[[ -4 -45   3  19]
 [  0  -9  -7   1]
 [  6   5  16 -55]
 [  3  22   8  36]
 [  2 -46   5  10]]
:
[19 -7  5  3]

[[-31  -5]
 [ 28  20]
 [ -2  23]
 [-50   8]
 [ -6  13]]
:
[-5 28]

[[  0  -5 -39  37]
 [ -4   8 -52  34]
 [  0  -5 -39  37]]
:
[ 37 -52  -5]

[[ 24  -7]
 [-46  11]]
:
[ -7 -46]

[[-30  10   2]
 [-55   0  16]
 [ 55  -1  22]]
:
[ 2  0 55]

[[-15 -42  -5]
 [-14   4 -24]
 [-10 -16  12]
 [-33 -37  -9]]
:
[ -5   4 -10]
---
[[ 43  -3  12]
 [  0 -26 -29]
 [ 32  14  26]
 [ -8  29  32]
 [ 36 -17 -10]
 [  6  26  33]
 [ 21  21  32]
 [ 14 -25 -26]
 [ 40   6  19]
 [ 40 -11   1]
 [ 27 -24 -18]]
:
[[  0 -26 -29]
 [ -8  29  32]
 [  6  26  33]
 [ 14 -25 -26]
 [ 40 -11   1]]

[[  9  -4  32   7  -3 -29 -25   4 -10  43  30]
 [ -2   3  -6 -35  26  14   7 -14 -34  -6 -14]
 [-48 -16  22 -18  38  32 -15  -8 -41  11  15]
 [-15   2 -40  -4  11  36  28  -1  14 -48 -35]]
:
[[ -2   3  -6 -35  26  14   7 -14 -34  -6 -14]
 [-15   2 -40  -4  11  36  28  -1  14 -48 -35]]

[[ -9 -42  45  17  35  -2  27  -2  37 -39 -11  25]
 [ 14  -9  21  34  -4  -4 -41  38  33  13 -29 -20]
 [ -6 -22  27 -39 -40 -27  -7 -36  31  38  36 -16]
 [ 19 -21  20   7  -7  34  -1  31 -17  37 -32 -33]]
:
[[ 14  -9  21  34  -4  -4 -41  38  33  13 -29 -20]
 [ 19 -21  20   7  -7  34  -1  31 -17  37 -32 -33]]

[[ 24 -10]
 [  6  -7]
 [ 27  -2]
 [-57   1]
 [ -2   3]
 [-16   0]
 [-18   2]
 [  3  -1]
 [-26 -23]
 [-45   8]
 [ 15  12]]
:
[[  6  -7]
 [-57   1]
 [-16   0]
 [  3  -1]
 [-45   8]]

[[ 52 -29 -44]
 [-48   3  54]]
:
[[-48   3  54]]

[[ -6 -24 -33 -28 -39 -12  43  12  38]
 [ 39  32  21  38  13 -56 -13 -33  -1]
 [  4   0  17  -5   3 -23 -17  13  35]]
:
[[ 39  32  21  38  13 -56 -13 -33  -1]]
---
[[-33  40 -31 -10 -29  -2  25]
 [-29  32 -34 -11 -38  -6  38]
 [-21  39 -36 -16 -25 -17  57]
 [-22  45 -26 -24 -36  -5  32]
 [-54  43 -38  -3 -23   9  21]
 [-36  36 -21  -9 -20   5  26]
 [-36  37 -28 -22 -30 -10  29]
 [-50  36 -27 -20 -23  -7  38]]
:
[[-36  36 -21  -9 -20   5  26]
 [-22  45 -26 -24 -36  -5  32]
 [-50  36 -27 -20 -23  -7  38]
 [-36  37 -28 -22 -30 -10  29]
 [-33  40 -31 -10 -29  -2  25]
 [-29  32 -34 -11 -38  -6  38]
 [-21  39 -36 -16 -25 -17  57]
 [-54  43 -38  -3 -23   9  21]]

[[ 26  -4 -45 -17]
 [ 29   7   9 -26]
 [ 37  11 -39 -26]
 [-22  -4 -48  11]]
:
[[ 29   7   9 -26]
 [ 37  11 -39 -26]
 [ 26  -4 -45 -17]
 [-22  -4 -48  11]]

[[ -6  31   5  23 -13 -23  12  12 -34  12   2  -6 -12]
 [  1  14  30  16 -15 -33  10  22 -42 -19  12   7 -16]]
:
[[  1  14  30  16 -15 -33  10  22 -42 -19  12   7 -16]
 [ -6  31   5  23 -13 -23  12  12 -34  12   2  -6 -12]]

[[  9  25 -29  26  -8  17 -28 -36 -20]
 [ 38 -25  13 -39 -27  11  14   6  49]
 [-11 -22 -11  -2  -8 -17  19  -4 -18]
 [ 28  18 -58 -30  18 -13   9 -35  -5]
 [ 35 -23  12 -36 -26  17  10   5  46]
 [ -7 -55 -21 -16 -28 -27  37  -9 -28]
 [-23  15   8  18   2   7  -5  28 -23]]
:
[[ 38 -25  13 -39 -27  11  14   6  49]
 [ 35 -23  12 -36 -26  17  10   5  46]
 [-23  15   8  18   2   7  -5  28 -23]
 [-11 -22 -11  -2  -8 -17  19  -4 -18]
 [ -7 -55 -21 -16 -28 -27  37  -9 -28]
 [  9  25 -29  26  -8  17 -28 -36 -20]
 [ 28  18 -58 -30  18 -13   9 -35  -5]]

[[ 15 -17  35  18  -6 -14]
 [-14  30 -52 -14   2   8]
 [ -7   1   0  -3   3   2]
 [ 19  -3   7  14 -10 -12]]
:
[[ 15 -17  35  18  -6 -14]
 [ 19  -3   7  14 -10 -12]
 [ -7   1   0  -3   3   2]
 [-14  30 -52 -14   2   8]]

[[ 28 -28  11   8  -7 -13  25  13]
 [ 28 -25  17   5  -2  -8  21  11]
 [-17  13 -17  -2  -5   1 -15   3]
 [-13  11  -6  -1   3   3  -4 -11]
 [ 20 -18   8   4  -5  -8  12  13]
 [ 49 -41  37   8   4  -8  39   6]]
:
[[ 49 -41  37   8   4  -8  39   6]
 [ 28 -25  17   5  -2  -8  21  11]
 [ 28 -28  11   8  -7 -13  25  13]
 [ 20 -18   8   4  -5  -8  12  13]
 [-13  11  -6  -1   3   3  -4 -11]
 [-17  13 -17  -2  -5   1 -15   3]]

[[  5   3  -3  -2   5   5]
 [-19 -11  10  11 -20 -21]
 [ -5  -1   1   0  -7  -1]
 [ 43  21 -19 -20  47  37]
 [ 46  26 -23 -28  49  52]]
:
[[-19 -11  10  11 -20 -21]
 [ -5  -1   1   0  -7  -1]
 [  5   3  -3  -2   5   5]
 [ 43  21 -19 -20  47  37]
 [ 46  26 -23 -28  49  52]]

[[-25   0 -43  14  28 -31  16 -14   3  11   5   2  -3   9 -10   2]
 [-24  -4 -33  31  -8 -15   1 -11  -5   0   9  24   4 -18  33  -1]
 [-21 -19 -27  20  24 -12   6 -13  10  -4 -13  31   1   3  33  -5]
 [ -7 -20 -55  18  13  -4  -1 -14  -1  -5 -13  20 -12   6   6 -15]]
:
[[-21 -19 -27  20  24 -12   6 -13  10  -4 -13  31   1   3  33  -5]
 [-24  -4 -33  31  -8 -15   1 -11  -5   0   9  24   4 -18  33  -1]
 [-25   0 -43  14  28 -31  16 -14   3  11   5   2  -3   9 -10   2]
 [ -7 -20 -55  18  13  -4  -1 -14  -1  -5 -13  20 -12   6   6 -15]]

[[ 42  -2  16 -22 -38 -42 -49  52 -49]
 [ 37  16  34 -44 -38 -39 -33  23 -33]
 [-54   1 -23  37  52  50  52 -51  53]]
:
[[ 37  16  34 -44 -38 -39 -33  23 -33]
 [ 42  -2  16 -22 -38 -42 -49  52 -49]
 [-54   1 -23  37  52  50  52 -51  53]]
